Here is a tiny trained network, its code and every weight. The questions are about switching its units off for an input and a class, where a switched-off unit gives its printed mean instead of its output.

import numpy as np


def w(rows, s, z=0):
    codes = np.array(rows[::2]) - 128.0
    scale = np.full(codes.shape[1], s)
    scale[-1] = z or s
    return codes * scale


def f(y):
    return y / 2 * (1 + np.tanh(0.7978845608 * (y + 0.044715 * y**3)))


def log_softmax(a):
    a = a - a.max(-1, keepdims=True)
    return a - np.log(np.exp(a).sum(-1, keepdims=True))


def net(x, mask):
    res = np.array(x, float).reshape(1, 4) / 4 @ E
    y = f(res @ A[0][:, :-1].T + A[0][:, -1])
    res = res + np.where(mask, y, B[0][:, -1]) @ B[0][:, :-1]
    return log_softmax(res[-1] @ U[:, :-1].T + U[:, -1])


A, B = {}, {}
E = w([
[15,120,139,175,180],'x0',
[131,124,124,124,135],'x1',
[113,138,138,1,135],'x2',
[80,42,90,148,66],'x3',
],0.011)
A[0] = w([
[56,167,133,163,151,116],'N0',
[157,72,102,243,202,132],'N1',
[127,48,90,149,38,73],'N2',
[86,127,107,41,105,182],'N3',
[163,144,115,214,95,141],'N4',
[142,184,158,137,197,84],'N5',
[150,206,197,133,149,96],'N6',
[90,90,212,139,151,84],'N7',
[77,122,80,171,246,139],'N8',
[42,27,9,57,65,98],'N9',
[168,138,52,203,151,79],'N10',
[127,93,186,108,117,249],'N11',
[150,185,172,86,244,122],'N12',
[147,150,176,119,201,88],'N13',
[91,120,145,48,134,90],'N14',
[206,127,123,95,98,135],'N15',
[129,200,112,78,206,134],'N16',
[180,130,136,55,1,91],'N17',
[12,135,180,96,204,118],'N18',
[137,200,112,136,155,80],'N19',
[116,128,118,226,71,107],'N20',
[18,161,85,99,191,107],'N21',
[44,171,88,137,136,96],'N22',
],0.0099,0.013)
B[0] = w([
[143,125,95,89,78,170],'N0',
[139,171,94,100,172,202],'N1',
[214,116,150,149,126,172],'N2',
[87,237,143,148,236,202],'N3',
[86,198,108,61,198,182],'N4',
[188,59,184,153,125,152],'N5',
[177,104,127,168,115,160],'N6',
[216,49,104,78,77,134],'N7',
[161,169,106,118,100,200],'N8',
[225,135,222,200,151,201],'N9',
[167,96,189,63,167,145],'N10',
[79,220,102,167,103,250],'N11',
[163,130,112,167,109,200],'N12',
[192,86,156,145,151,147],'N13',
[153,7,152,87,254,148],'N14',
[118,144,75,79,60,189],'N15',
[124,123,172,178,153,186],'N16',
[180,162,109,89,106,199],'N17',
[176,152,69,105,90,194],'N18',
[177,56,174,135,129,134],'N19',
[181,163,149,119,187,177],'N20',
[179,122,57,66,92,174],'N21',
[194,118,157,93,95,149],'N22',
],0.0097,0.012)
U = w([
[185,124,101,25,47,128],'0',
[198,98,188,207,129,117],'1',
[128,154,132,127,126,250],'2',
[124,131,144,43,235,79],'3',
[19,134,132,151,96,142],'4',
[124,33,168,118,54,78],'5',
[88,12,185,129,75,86],'6',
],0.011,0.012)

Each question gives the input, the list of numbers given to net, and the class t.
The units are the neurons (one row each of A and B). Each row of codes is followed by its name. A weight is (code - 128) times the scale printed after its matrix; where a second scale follows, it is the last column's (A, B and U).
mask holds one flag per neuron, in row order. A switched-off neuron (its flag False) gives its mean, the last column of its row in B, instead of its output. The means were averaged over made-up inputs and are rounded, as every weight is.
A unit's drop is (log p(t) with every unit on - log p(t) with that unit switched off) / (log p(t) with every unit on - log p(t) with every unit switched off).
The circuit of an input: a set's keep is (log p(t) with only the set's units on - log p(t) with every unit switched off) / (log p(t) with every unit on - log p(t) with every unit switched off). Starting from the 12 units with the biggest drops (on a tie, the unit counted first), units are removed one at a time, each time the one whose removal leaves the highest keep (on an exact tie, the one counted first), for as long as the keep stays at least 0.8.
circuit, biggest first: the units of the circuit, biggest drop first
unit that matters most: the unit with the biggest drop
top k neurons: the k neurons with the biggest drops, biggest first
drop when u is switched off: that unit's drop, to one decimal
input [6,5,-1,5], class 0: unit that matters most => N21
input [-8,-3,-7,-8], class 0: top 2 neurons => N15; N9
input [-2,-6,5,-2], class 2: top 2 neurons => N4; N1
input [5,4,4,0], class 0: top 2 neurons => N21; N18
input [-2,0,6,5], class 3: top 3 neurons => N3; N14; N12
input [5,0,3,-2], class 0: circuit, biggest first => N21; N18
input [-5,5,6,-8], class 1: top 2 neurons => N16; N12
input [6,-7,-1,-8], class 1: top 3 neurons => N16; N5; N15
input [-3,-6,7,-2], class 3: top 2 neurons => N14; N3
input [-4,2,-4,6], class 1: top 2 neurons => N2; N9
input [-2,-8,8,7], class 2: top 2 neurons => N3; N11
input [-7,-4,-7,1], class 0: top 3 neurons => N3; N15; N16
input [-6,-6,7,5], class 3: top 2 neurons => N3; N14
input [-4,8,5,8], class 1: circuit, biggest first => N9
input [-2,1,7,-5], class 3: top 3 neurons => N14; N3; N9
input [-4,5,2,2], class 2: drop when N7 is switched off => 0.1
input [8,-1,6,-5], class 0: drop when N21 is switched off => 0.2
input [1,5,-1,6], class 1: drop when N9 is switched off => 0.6
